Below is a small trained network, with its code and all its weights. Each question gives an input and a target symbol and asks what happens when units are switched off, that is, made to give their printed mean instead of their output.

import numpy as np


def w(rows, s, z=0):
    codes = np.array(rows[::2]) - 128.0
    scale = np.full(codes.shape[1], s)
    scale[-1] = z or s
    return codes * scale


def f(y):
    return np.maximum(y, 0)


def softmax(a):
    e = np.exp(a - a.max(-1, keepdims=True))
    return e / e.sum(-1, keepdims=True)


def log_softmax(a):
    a = a - a.max(-1, keepdims=True)
    return a - np.log(np.exp(a).sum(-1, keepdims=True))


def net(x, mask):
    ids = ['αβγδζηθλμξπσφψω'.index(c) for c in x.split()]
    T = len(ids)
    res = E[ids] + P[:T]
    u = 0
    for l in range(2):
        r = res
        for j in range(2):
            rows = slice(4 * j, 4 * j + 4)
            q, k, v = (r @ M[l][rows].T for M in (Q, K, V))
            z = softmax(np.where(np.tri(T) > 0, q @ k.T / 4**0.5, -1e9)) @ v
            o = O[l][rows]
            res = res + np.where(mask[u + j], z, o[:, -1]) @ o[:, :-1]
        u += 2
        y = f(res @ A[l][:, :-1].T + A[l][:, -1])
        res = res + np.where(mask[u : u + 4], y, B[l][:, -1]) @ B[l][:, :-1]
        u += 4
    return log_softmax(res[-1] @ U[:, :-1].T + U[:, -1])


Q, K, V, O, A, B = {}, {}, {}, {}, {}, {}
E = w([
[92,97,92,117,111,165,109,205,140],'α',
[133,48,159,174,99,130,91,129,90],'β',
[159,141,82,125,129,184,84,70,125],'γ',
[44,136,85,91,108,154,155,143,105],'δ',
[171,191,192,176,151,145,48,135,76],'ζ',
[78,129,85,137,80,86,102,95,53],'η',
[149,180,116,161,160,97,82,203,143],'θ',
[115,130,71,139,95,62,118,175,153],'λ',
[151,63,195,51,179,122,65,98,182],'μ',
[176,138,178,171,75,97,74,187,111],'ξ',
[133,194,178,103,4,99,130,167,107],'π',
[93,112,223,149,108,174,169,103,47],'σ',
[145,73,151,172,95,86,215,92,201],'φ',
[109,93,218,139,114,212,171,206,122],'ψ',
[118,189,168,155,211,98,204,137,95],'ω',
],0.019)
P = w([
[234,143,8,68,86,183,171,147,88],'0',
[201,134,60,91,92,165,139,154,90],'1',
[175,138,80,109,100,155,120,162,101],'2',
[154,136,101,125,106,140,113,161,105],'3',
[132,140,117,131,108,126,102,158,115],'4',
[109,136,128,137,120,126,97,159,126],'5',
[92,136,139,145,126,116,95,156,135],'6',
[74,133,151,148,128,113,90,159,140],'7',
[66,138,164,154,143,100,84,156,151],'8',
[46,137,170,160,141,91,87,145,152],'9',
[35,138,183,158,156,82,79,145,162],'10',
[17,136,199,162,161,73,94,136,169],'11',
[12,137,206,171,166,68,90,131,174],'12',
[2,136,222,174,181,67,88,136,177],'13',
],0.0095)
Q[0] = w([
[181,68,81,119,126,128,85,146,212],'L0H1',
[118,160,226,178,78,99,125,218,31],'L0H1',
[107,66,98,183,122,201,88,106,111],'L0H1',
[136,171,108,137,151,140,62,88,127],'L0H1',
[20,161,146,133,79,73,139,254,58],'L0H2',
[165,74,131,40,158,135,71,4,207],'L0H2',
[136,150,181,6,146,138,86,77,95],'L0H2',
[208,178,89,50,105,137,194,136,12],'L0H2',
],0.0085)
K[0] = w([
[100,139,113,176,119,160,174,130,101],'L0H1',
[61,122,199,39,165,81,82,74,177],'L0H1',
[130,200,135,147,105,74,162,129,151],'L0H1',
[120,108,143,128,107,151,148,143,135],'L0H1',
[19,168,142,252,102,135,147,143,163],'L0H2',
[168,88,105,35,162,166,101,90,136],'L0H2',
[167,104,63,151,118,159,104,110,133],'L0H2',
[182,167,52,189,97,182,197,145,82],'L0H2',
],0.011)
V[0] = w([
[112,70,160,127,95,126,196,223,205],'L0H1',
[186,90,173,14,93,63,130,152,80],'L0H1',
[137,97,162,253,90,166,123,63,91],'L0H1',
[108,184,110,190,35,125,129,159,98],'L0H1',
[170,121,166,19,64,136,99,157,111],'L0H2',
[79,130,172,36,99,39,161,78,146],'L0H2',
[121,65,173,11,213,133,92,93,122],'L0H2',
[160,168,170,96,192,76,176,190,117],'L0H2',
],0.0056)
O[0] = w([
[138,127,162,83,139,114,183,165,162,166],'L0H1',
[152,100,174,209,149,71,101,254,117,228],'L0H1',
[134,133,164,237,96,158,174,61,62,116],'L0H1',
[128,133,161,116,86,78,177,99,6,251],'L0H1',
[109,96,131,179,176,65,156,196,110,198],'L0H2',
[130,118,130,178,141,128,31,198,80,153],'L0H2',
[123,187,47,175,71,116,92,210,192,11],'L0H2',
[48,97,89,134,81,124,45,69,138,209],'L0H2',
],0.0063,0.0034)
A[0] = w([
[180,69,126,124,136,166,144,55,96,164],'L0N1',
[52,137,140,107,176,190,211,95,80,253],'L0N2',
[68,123,34,119,159,103,128,166,91,74],'L0N3',
[141,254,167,92,172,112,102,94,68,99],'L0N4',
],0.0073,0.0023)
B[0] = w([
[141,152,125,212,67,160,132,107,44,176],'L0N1',
[188,111,133,10,160,2,61,110,109,244],'L0N2',
[172,57,178,190,81,67,135,219,100,188],'L0N3',
[64,99,75,218,127,190,187,203,94,255],'L0N4',
],0.0081,0.0044)
Q[1] = w([
[115,143,165,122,70,72,6,186,60],'L1H1',
[83,170,154,138,11,167,139,108,129],'L1H1',
[103,106,117,134,153,112,100,87,61],'L1H1',
[72,173,73,116,145,135,205,157,69],'L1H1',
[167,125,136,92,129,197,80,95,134],'L1H2',
[154,105,75,132,251,93,145,86,131],'L1H2',
[80,125,122,118,159,136,125,154,85],'L1H2',
[172,83,138,148,141,73,66,179,132],'L1H2',
],0.011)
K[1] = w([
[37,117,220,140,142,97,72,138,150],'L1H1',
[117,85,163,197,143,77,126,187,105],'L1H1',
[109,127,120,149,79,145,76,101,121],'L1H1',
[145,117,88,106,131,149,64,169,94],'L1H1',
[202,140,116,131,109,134,178,138,98],'L1H2',
[127,150,78,90,98,180,108,90,132],'L1H2',
[112,135,127,162,122,98,90,113,170],'L1H2',
[6,140,151,120,130,107,153,97,152],'L1H2',
],0.013)
V[1] = w([
[121,122,126,130,58,192,245,181,143],'L1H1',
[195,218,221,86,71,181,100,163,132],'L1H1',
[148,247,116,123,77,35,175,154,136],'L1H1',
[213,86,144,171,122,71,79,65,197],'L1H1',
[114,254,164,83,190,174,129,140,91],'L1H2',
[175,150,153,153,168,150,51,190,131],'L1H2',
[167,182,56,175,197,94,187,139,147],'L1H2',
[124,47,163,86,228,132,143,95,80],'L1H2',
],0.01)
O[1] = w([
[51,29,155,111,158,143,64,126,133,165],'L1H1',
[192,102,194,114,118,150,90,77,171,203],'L1H1',
[119,179,142,100,120,59,48,37,136,255],'L1H1',
[244,121,84,154,146,82,105,192,86,12],'L1H1',
[109,140,203,88,196,142,115,145,63,12],'L1H2',
[168,203,122,137,178,188,87,186,131,183],'L1H2',
[81,174,121,192,254,39,154,124,164,67],'L1H2',
[160,82,94,66,193,127,168,107,96,196],'L1H2',
],0.009,0.0047)
A[1] = w([
[217,161,43,88,139,125,123,212,136,78],'L1N1',
[98,181,67,55,71,255,114,102,123,235],'L1N2',
[159,47,162,55,50,52,253,32,93,19],'L1N3',
[140,193,108,145,127,161,71,194,214,2],'L1N4',
],0.0056,0.007)
B[1] = w([
[82,145,213,149,129,161,147,43,201,174],'L1N1',
[147,69,106,98,229,128,93,94,130,220],'L1N2',
[110,254,133,120,120,206,153,154,135,254],'L1N3',
[118,39,92,91,90,111,167,89,35,181],'L1N4',
],0.0098,0.007)
U = w([
[223,134,152,111,111,99,63,140,76,160],'α',
[150,90,207,68,159,200,193,150,175,114],'β',
[64,122,149,203,160,231,116,116,77,20],'γ',
[93,229,123,146,208,148,54,253,221,229],'δ',
[134,90,60,125,150,176,88,6,85,167],'ζ',
[88,104,100,141,76,37,123,158,184,114],'η',
[150,27,129,156,97,156,205,141,32,100],'θ',
[117,175,63,41,121,168,104,159,149,195],'λ',
[69,98,194,124,88,134,115,89,106,112],'μ',
[82,141,69,149,70,131,114,107,25,2],'ξ',
[171,134,196,167,137,153,135,122,207,12],'π',
[97,141,164,156,107,165,248,44,226,236],'σ',
[147,176,184,131,127,191,175,98,65,14],'φ',
[91,97,178,117,181,66,197,110,81,169],'ψ',
[78,26,86,71,133,160,110,213,160,170],'ω',
],0.0071,0.0055)

Each question gives the input, a string of symbols that net reads in full, and the target symbol t.
The units are the heads (4 rows each of Q, K, V and O) and the neurons (one row each of A and B). Each row of codes is followed by its name. A weight is (code - 128) times the scale printed after its matrix; where a second scale follows, it is the last column's (O, A, B and U).
mask holds one flag per unit, layer by layer, with each layer's heads first. A switched-off unit (its flag False) gives its mean, the last column of its rows in O or B, instead of its output. The means were averaged over made-up inputs and are rounded, as every weight is.
A unit's drop is (log p(t) with every unit on - log p(t) with that unit switched off) / (log p(t) with every unit on - log p(t) with every unit switched off).
The circuit of an input: a set's keep is (log p(t) with only the set's units on - log p(t) with every unit switched off) / (log p(t) with every unit on - log p(t) with every unit switched off). Starting from all 12 units, units are removed one at a time, each time the one whose removal leaves the highest keep (on an exact tie, the one counted first), for as long as the keep stays at least 0.8.
units of the circuit, in order: the units of the circuit, biggest drop first
most important unit: the unit with the biggest drop
k most important neurons: the k neurons with the biggest drops, biggest first
top k neurons in layer l: the k neurons of layer l with the biggest drops, biggest first
heads that matter: for each layer, one digit per head in row order, 1 if its drop is at least 0.15 and else 0, layers parted by /
input ξ σ γ γ μ φ θ π ψ ζ η, target ω: most important unit -> L0H1
input γ π ω π β π β δ γ μ γ γ, target σ: 3 most important neurons -> [L1N1, L0N4, L1N4]
input φ σ ξ π θ π β δ π, target θ: heads that matter -> 11 / 10
input β η λ, target η: units of the circuit, in order -> [L1H2, L0N3]
input ω σ π ω φ φ θ ξ γ ζ μ λ, target σ: units of the circuit, in order -> [L1N1, L1H1]
input θ ζ σ, target φ: 2 most important neurons -> [L0N2, L1N3]
input ω γ μ ξ ψ ω π δ ξ ω π η η, target α: top 2 neurons in layer 1 -> [L1N3, L1N4]
input π θ π, target δ: 3 most important neurons -> [L0N3, L0N2, L1N4]
input ω ξ γ η μ π ξ γ π θ ξ, target α: top 2 neurons in layer 1 -> [L1N4, L1N3]
input μ φ β δ γ η μ π ξ ω μ η ψ β, target ω: units of the circuit, in order -> [L0H2, L0H1, L1H1]
input σ β ω μ λ η φ, target η: units of the circuit, in order -> [L0H2, L1H2]
input μ π η ψ π λ π ζ α π η ω δ, target δ: units of the circuit, in order -> [L0H1, L1H2]
input ω μ π ω ζ σ α ξ π δ, target α: units of the circuit, in order -> [L0H1, L1H1, L0N4]
input ξ π φ π, target σ: heads that matter -> 01 / 01
input δ η ξ π ψ ω π, target β: heads that matter -> 11 / 11
input ξ α σ π π λ θ π φ α π β π, target θ: 3 most important neurons -> [L0N2, L1N3, L0N4]
input ζ δ λ, target η: most important unit -> L0N3
input ω π π ω η ξ ω ξ ζ φ ω ω φ μ, target δ: top 2 neurons in layer 1 -> [L1N4, L1N1]
input λ λ λ ω ζ φ σ ω π φ ω, target μ: top 2 neurons in layer 0 -> [L0N2, L0N1]
input α π γ φ β α η α ζ γ π π α μ, target α: heads that matter -> 01 / 11
input ξ φ γ π μ φ ξ ξ ψ γ φ γ β, target η: most important unit -> L1H2
input π α θ π ξ ω μ ψ ψ, target ω: 2 most important neurons -> [L1N3, L1N4]
input ξ π γ ω ω, target ψ: heads that matter -> 01 / 01
input α β ω β ξ ψ, target β: top 2 neurons in layer 0 -> [L0N2, L0N4]
input φ α ω ω ω γ μ θ η π γ, target α: heads that matter -> 11 / 10
input π δ π θ π ψ η η, target ξ: heads that matter -> 10 / 11
